Below are the code and all the weights of a small trained network. Each question names an input and a class and asks about switching units off, where a switched-off unit gives its printed mean instead of its output.

import numpy as np


def w(rows, s, z=0):
    codes = np.array(rows[::2]) - 128.0
    scale = np.full(codes.shape[1], s)
    scale[-1] = z or s
    return codes * scale


def norm(h):
    return h / np.sqrt((h * h).mean(-1, keepdims=True) + 1e-5)


def f(y):
    return y / 2 * (1 + np.tanh(0.7978845608 * (y + 0.044715 * y**3)))


def log_softmax(a):
    a = a - a.max(-1, keepdims=True)
    return a - np.log(np.exp(a).sum(-1, keepdims=True))


def net(x, mask):
    res = np.array(x, float).reshape(1, 2) / 4 @ E
    u = 0
    for l in range(3):
        y = f(norm(res) @ A[l][:, :-1].T + A[l][:, -1])
        res = res + np.where(mask[u : u + 3], y, B[l][:, -1]) @ B[l][:, :-1]
        u += 3
    return log_softmax(norm(res)[-1] @ U[:, :-1].T + U[:, -1])


A, B = {}, {}
E = w([
[118,80,184,229,208,15,112,238,148,71,47],'x0',
[109,8,121,133,82,7,88,84,135,144,254],'x1',
],0.0095)
A[0] = w([
[171,173,211,121,204,115,137,165,100,101,1,2],'L0N0',
[148,196,173,133,127,242,228,61,79,165,69,62],'L0N1',
[90,106,122,171,194,68,109,126,141,89,42,152],'L0N2',
],0.0063,0.0036)
B[0] = w([
[162,186,41,171,110,120,75,148,145,153,120,220],'L0N0',
[93,151,158,100,150,54,152,90,246,53,156,255],'L0N1',
[121,31,184,164,164,97,78,113,88,155,152,210],'L0N2',
],0.012,0.0084)
A[1] = w([
[95,160,143,144,60,111,116,39,114,182,144,50],'L1N0',
[202,206,56,209,186,186,16,201,128,111,1,4],'L1N1',
[118,185,190,69,195,161,148,141,178,53,122,75],'L1N2',
],0.0066,0.0017)
B[1] = w([
[178,77,121,165,146,146,109,57,70,85,175,162],'L1N0',
[123,128,10,251,106,217,95,210,113,143,93,254],'L1N1',
[96,208,20,5,184,182,141,42,164,152,47,227],'L1N2',
],0.011,0.0068)
A[2] = w([
[106,116,203,208,210,83,143,135,76,45,139,172],'L2N0',
[166,109,1,224,40,200,115,75,42,238,162,191],'L2N1',
[149,80,66,166,107,30,61,198,73,165,97,253],'L2N2',
],0.0059,0.0024)
B[2] = w([
[254,95,85,91,106,72,143,81,201,9,76,179],'L2N0',
[163,158,19,99,3,135,31,159,72,104,144,241],'L2N1',
[92,243,218,123,206,181,176,153,151,219,138,254],'L2N2',
],0.0087,0.0076)
U = w([
[95,180,73,34,166,201,215,28,223,65,76,254],'0',
[177,67,55,63,32,133,89,35,41,143,255,198],'1',
[161,184,73,219,178,192,53,213,112,184,76,254],'2',
[158,36,237,207,176,51,89,151,142,142,184,254],'3',
[133,156,209,89,102,175,241,137,30,177,137,2],'4',
[104,159,232,104,33,189,135,145,38,81,78,2],'5',
[64,132,228,52,62,144,171,214,101,125,133,2],'6',
],0.0077,0.0037)

Each question gives the input, the list of numbers given to net, and the class t.
The units are the neurons (one row each of A and B). Each row of codes is followed by its name. A weight is (code - 128) times the scale printed after its matrix; where a second scale follows, it is the last column's (A, B and U).
mask holds one flag per neuron, layer by layer. A switched-off neuron (its flag False) gives its mean, the last column of its row in B, instead of its output. The means were averaged over made-up inputs and are rounded, as every weight is.
A unit's drop is (log p(t) with every unit on - log p(t) with that unit switched off) / (log p(t) with every unit on - log p(t) with every unit switched off).
The circuit of an input: a set's keep is (log p(t) with only the set's units on - log p(t) with every unit switched off) / (log p(t) with every unit on - log p(t) with every unit switched off). Starting from all 9 units, units are removed one at a time, each time the one whose removal leaves the highest keep (on an exact tie, the one counted first), for as long as the keep stays at least 0.8.
circuit, biggest first: the units of the circuit, biggest drop first
top k neurons: the k neurons with the biggest drops, biggest first
k most important neurons of layer l: the k neurons of layer l with the biggest drops, biggest first
drop when u is switched off: that unit's drop, to one decimal
input [8,1], class 3: circuit, biggest first => [L0N2]
input [1,3], class 3: 2 most important neurons of layer 0 => [L0N0; L0N1]
input [-2,2], class 1: circuit, biggest first => [L0N1; L1N1]
input [-1,1], class 1: circuit, biggest first => [L0N1; L0N0; L1N1]
input [2,3], class 3: 2 most important neurons of layer 1 => [L1N1; L1N2]
input [0,2], class 1: top 2 neurons => [L0N1; L0N2]
input [4,1], class 3: top 3 neurons => [L0N2; L1N1; L1N2]
input [7,1], class 3: top 2 neurons => [L0N2; L1N2]
input [2,2], class 3: drop when L0N2 is switched off => 0.0
input [1,1], class 3: drop when L0N0 is switched off => 0.1
input [5,1], class 3: drop when L0N2 is switched off => 2.1
